Below is a small trained network, with its code and all its weights. Each question gives an input and a class and asks what happens when units are switched off, that is, made to give their printed mean instead of their output.

import numpy as np


def w(rows, s, z=0):
    codes = np.array(rows[::2]) - 128.0
    scale = np.full(codes.shape[1], s)
    scale[-1] = z or s
    return codes * scale


def norm(h):
    return h / np.sqrt((h * h).mean(-1, keepdims=True) + 1e-5)


def f(y):
    return y / 2 * (1 + np.tanh(0.7978845608 * (y + 0.044715 * y**3)))


def log_softmax(a):
    a = a - a.max(-1, keepdims=True)
    return a - np.log(np.exp(a).sum(-1, keepdims=True))


def net(x, mask):
    res = np.array(x, float).reshape(1, 3) / 4 @ E
    u = 0
    for l in range(2):
        y = f(norm(res) @ A[l][:, :-1].T + A[l][:, -1])
        res = res + np.where(mask[u : u + 4], y, B[l][:, -1]) @ B[l][:, :-1]
        u += 4
    return log_softmax(norm(res)[-1] @ U[:, :-1].T + U[:, -1])


A, B = {}, {}
E = w([
[114,93,155,92,142,170,81,94,110,101,119],'x0',
[79,183,154,125,150,228,136,196,126,156,85],'x1',
[109,146,155,128,95,1,181,133,76,119,149],'x2',
],0.0046)
A[0] = w([
[78,193,189,155,86,119,202,182,56,108,134,4],'0.n0',
[108,219,126,227,214,172,213,222,135,185,50,147],'0.n1',
[226,131,50,220,121,85,177,136,236,192,112,156],'0.n2',
[39,188,253,97,145,192,139,196,51,112,66,156],'0.n3',
],0.0048,0.0035)
B[0] = w([
[40,126,62,43,100,86,176,127,129,254,127,161],'0.n0',
[50,167,84,166,48,124,175,99,185,126,169,253],'0.n1',
[246,88,220,156,209,147,83,165,79,91,59,213],'0.n2',
[202,117,195,100,181,59,141,167,37,92,144,243],'0.n3',
],0.0058,0.0066)
A[1] = w([
[181,144,168,129,182,202,103,190,140,114,97,2],'1.n0',
[3,121,181,75,97,128,173,81,66,45,190,173],'1.n1',
[149,213,114,200,120,254,140,180,159,95,187,127],'1.n2',
[176,44,66,46,186,188,75,86,142,144,178,121],'1.n3',
],0.0054,0.0036)
B[1] = w([
[183,60,87,131,95,182,1,76,182,45,106,189],'1.n0',
[202,94,112,154,171,227,40,116,176,81,75,253],'1.n1',
[195,92,206,150,179,92,127,181,55,70,98,245],'1.n2',
[20,211,43,95,69,166,161,111,208,210,151,202],'1.n3',
],0.0061,0.0045)
U = w([
[243,47,135,169,218,220,36,32,202,27,42,74],'0',
[216,200,249,193,207,43,247,245,9,60,122,122],'1',
[8,255,17,51,42,137,235,131,197,233,223,249],'2',
],0.0061,0.0016)

Each question gives the input, the list of numbers given to net, and the class t.
The units are the neurons (one row each of A and B). Each row of codes is followed by its name. A weight is (code - 128) times the scale printed after its matrix; where a second scale follows, it is the last column's (A, B and U).
mask holds one flag per neuron, layer by layer. A switched-off neuron (its flag False) gives its mean, the last column of its row in B, instead of its output. The means were averaged over made-up inputs and are rounded, as every weight is.
A unit's drop is (log p(t) with every unit on - log p(t) with that unit switched off) / (log p(t) with every unit on - log p(t) with every unit switched off).
The circuit of an input: a set's keep is (log p(t) with only the set's units on - log p(t) with every unit switched off) / (log p(t) with every unit on - log p(t) with every unit switched off). Starting from all 8 units, units are removed one at a time, each time the one whose removal leaves the highest keep (on an exact tie, the one counted first), for as long as the keep stays at least 0.8.
units of the circuit, in order: the units of the circuit, biggest drop first
unit that matters most: the unit with the biggest drop
top k neurons: the k neurons with the biggest drops, biggest first
k most important neurons of layer l: the k neurons of layer l with the biggest drops, biggest first
input [7,4,1], class 1: units of the circuit, in order -> 0.n3
input [8,-1,7], class 0: top 2 neurons -> 1.n1; 0.n2
input [-7,2,7], class 2: 2 most important neurons of layer 0 -> 0.n0; 0.n3
input [-4,3,-7], class 1: top 2 neurons -> 1.n2; 0.n1
input [-1,3,-7], class 1: units of the circuit, in order -> 1.n2; 1.n1
input [3,-1,-6], class 2: top 2 neurons -> 1.n3; 0.n2
input [-2,7,-6], class 1: top 3 neurons -> 0.n1; 1.n2; 0.n2
input [1,-7,5], class 0: top 3 neurons -> 0.n3; 0.n2; 1.n2
input [0,4,-2], class 1: 3 most important neurons of layer 1 -> 1.n2; 1.n0; 1.n3
input [-6,-5,0], class 0: top 3 neurons -> 0.n2; 0.n3; 0.n1
input [0,8,3], class 2: 2 most important neurons of layer 0 -> 0.n0; 0.n1
input [6,-8,8], class 0: 2 most important neurons of layer 1 -> 1.n1; 1.n2
input [-6,7,-8], class 1: top 2 neurons -> 0.n1; 1.n2
input [0,7,-2], class 1: 2 most important neurons of layer 1 -> 1.n0; 1.n2
input [2,-3,3], class 0: top 2 neurons -> 0.n2; 0.n3
input [1,0,5], class 0: top 4 neurons -> 1.n1; 0.n2; 1.n3; 0.n3
input [-1,3,6], class 2: unit that matters most -> 0.n0
input [-6,4,4], class 2: 2 most important neurons of layer 0 -> 0.n0; 0.n1
input [2,-1,-3], class 2: units of the circuit, in order -> 1.n3; 0.n2
input [-4,4,-3], class 1: unit that matters most -> 0.n1
input [0,1,1], class 2: top 2 neurons -> 0.n0; 0.n2
